Here is a tiny trained network, its code and every weight. The questions are about switching its units off for an input and a class, where a switched-off unit gives its printed mean instead of its output.

import numpy as np


def w(rows, s, z=0):
    codes = np.array(rows[::2]) - 128.0
    scale = np.full(codes.shape[1], s)
    scale[-1] = z or s
    return codes * scale


def f(y):
    return np.maximum(y, 0)


def log_softmax(a):
    a = a - a.max(-1, keepdims=True)
    return a - np.log(np.exp(a).sum(-1, keepdims=True))


def net(x, mask):
    res = np.array(x, float).reshape(1, 5) / 4 @ E
    y = f(res @ A[0][:, :-1].T + A[0][:, -1])
    res = res + np.where(mask, y, B[0][:, -1]) @ B[0][:, :-1]
    return log_softmax(res[-1] @ U[:, :-1].T + U[:, -1])


A, B = {}, {}
E = w([
[15,136,128,88],'x0',
[99,253,102,167],'x1',
[173,165,102,36],'x2',
[144,171,234,112],'x3',
[129,130,127,127],'x4',
],0.011)
A[0] = w([
[189,140,114,124,87],'neuron 1',
[122,106,85,163,123],'neuron 2',
[103,173,129,182,92],'neuron 3',
[151,170,131,9,89],'neuron 4',
[117,132,111,103,120],'neuron 5',
[156,99,160,239,130],'neuron 6',
[188,149,100,109,136],'neuron 7',
[120,106,64,168,71],'neuron 8',
[108,162,130,172,109],'neuron 9',
[89,188,116,126,98],'neuron 10',
[85,130,126,90,105],'neuron 11',
[145,171,108,146,110],'neuron 12',
[136,142,164,103,101],'neuron 13',
[133,167,222,142,109],'neuron 14',
[127,110,66,128,6],'neuron 15',
[110,204,65,137,94],'neuron 16',
[136,180,88,184,65],'neuron 17',
[171,159,137,61,94],'neuron 18',
[167,144,132,132,145],'neuron 19',
[118,94,146,93,75],'neuron 20',
[188,147,121,200,70],'neuron 21',
[112,98,79,164,104],'neuron 22',
[137,140,186,109,2],'neuron 23',
[147,133,36,75,108],'neuron 24',
[88,118,131,123,137],'neuron 25',
[116,40,135,137,57],'neuron 26',
[33,151,143,67,119],'neuron 27',
[79,110,154,208,102],'neuron 28',
[178,131,137,157,24],'neuron 29',
[120,134,58,129,99],'neuron 30',
],0.016,0.008)
B[0] = w([
[115,100,60,176,181],'neuron 1',
[151,156,179,148,193],'neuron 2',
[130,76,172,97,191],'neuron 3',
[16,112,177,156,240],'neuron 4',
[104,113,138,171,158],'neuron 5',
[24,126,101,149,254],'neuron 6',
[62,95,105,163,205],'neuron 7',
[206,186,174,148,195],'neuron 8',
[132,58,170,80,180],'neuron 9',
[152,57,149,80,198],'neuron 10',
[171,102,107,221,177],'neuron 11',
[124,78,138,123,174],'neuron 12',
[174,143,165,182,167],'neuron 13',
[247,171,154,158,228],'neuron 14',
[227,191,180,161,163],'neuron 15',
[162,51,152,93,224],'neuron 16',
[149,56,163,56,190],'neuron 17',
[34,139,159,154,204],'neuron 18',
[105,116,87,174,180],'neuron 19',
[213,74,123,114,167],'neuron 20',
[119,109,89,150,203],'neuron 21',
[179,190,184,153,197],'neuron 22',
[237,214,179,116,155],'neuron 23',
[75,160,251,190,235],'neuron 24',
[138,128,88,218,174],'neuron 25',
[128,62,186,73,212],'neuron 26',
[166,119,29,210,243],'neuron 27',
[1,167,168,175,218],'neuron 28',
[183,134,41,144,160],'neuron 29',
[177,215,129,147,195],'neuron 30',
],0.0074,0.0099)
U = w([
[102,111,134,108,248],'0',
[157,177,185,131,124],'1',
[115,15,159,75,96],'2',
[20,129,155,135,54],'3',
[111,85,21,174,106],'4',
[89,159,88,74,162],'5',
[171,159,31,31,79],'6',
[168,168,34,10,83],'7',
],0.011,0.018)

Each question gives the input, the list of numbers given to net, and the class t.
The units are the neurons (one row each of A and B). Each row of codes is followed by its name. A weight is (code - 128) times the scale printed after its matrix; where a second scale follows, it is the last column's (A, B and U).
mask holds one flag per neuron, in row order. A switched-off neuron (its flag False) gives its mean, the last column of its row in B, instead of its output. The means were averaged over made-up inputs and are rounded, as every weight is.
A unit's drop is (log p(t) with every unit on - log p(t) with that unit switched off) / (log p(t) with every unit on - log p(t) with every unit switched off).
The circuit of an input: a set's keep is (log p(t) with only the set's units on - log p(t) with every unit switched off) / (log p(t) with every unit on - log p(t) with every unit switched off). Starting from the 12 units with the biggest drops (on a tie, the unit counted first), units are removed one at a time, each time the one whose removal leaves the highest keep (on an exact tie, the one counted first), for as long as the keep stays at least 0.8.
circuit, biggest first: the units of the circuit, biggest drop first
unit that matters most: the unit with the biggest drop
top k neurons: the k neurons with the biggest drops, biggest first
drop when u is switched off: that unit's drop, to one decimal
input [7,-6,3,7,6], class 1: unit that matters most	neuron 23
input [-4,-2,-6,4,-1], class 3: top 2 neurons	(neuron 6; neuron 28)
input [7,-5,8,-4,-2], class 3: top 2 neurons	(neuron 24; neuron 4)
input [-8,-4,-1,-8,5], class 1: circuit, biggest first	(neuron 8; neuron 22)
input [-2,1,7,4,5], class 3: circuit, biggest first	(neuron 4; neuron 18)
input [-2,1,-4,-1,-3], class 3: circuit, biggest first	(neuron 6; neuron 28)
input [2,-1,6,-4,-1], class 3: circuit, biggest first	(neuron 24; neuron 4)
input [-1,-4,7,-2,-2], class 3: circuit, biggest first	(neuron 4; neuron 24; neuron 18)
input [-2,-6,7,-7,-6], class 1: circuit, biggest first	(neuron 24; neuron 15)
input [3,7,4,-1,1], class 2: top 2 neurons	(neuron 16; neuron 10)
input [-4,8,-7,-3,-7], class 2: circuit, biggest first	(neuron 17; neuron 9)
input [4,-6,-8,-3,-3], class 3: top 2 neurons	(neuron 28; neuron 6)
input [-1,-7,-6,-7,5], class 1: circuit, biggest first	(neuron 22; neuron 8)
input [7,7,1,3,1], class 2: unit that matters most	neuron 10
input [-6,8,6,-1,-2], class 2: top 2 neurons	(neuron 16; neuron 17)
input [-2,5,8,4,4], class 3: top 2 neurons	(neuron 4; neuron 18)
input [-8,-3,6,-8,5], class 1: top 2 neurons	(neuron 24; neuron 15)
input [6,-3,-5,7,4], class 1: top 2 neurons	(neuron 14; neuron 23)
input [6,-1,6,-1,-4], class 3: top 2 neurons	(neuron 4; neuron 24)
input [-8,-5,5,-1,3], class 4: unit that matters most	neuron 1
input [-4,0,5,3,2], class 3: top 2 neurons	(neuron 4; neuron 18)
input [1,2,8,-5,-7], class 3: top 2 neurons	(neuron 24; neuron 4)
input [-5,8,8,2,-6], class 2: top 2 neurons	(neuron 16; neuron 17)
input [2,6,4,4,0], class 2: drop when neuron 16 is switched off	0.2
input [-8,0,-7,5,-4], class 4: drop when neuron 21 is switched off	0.1
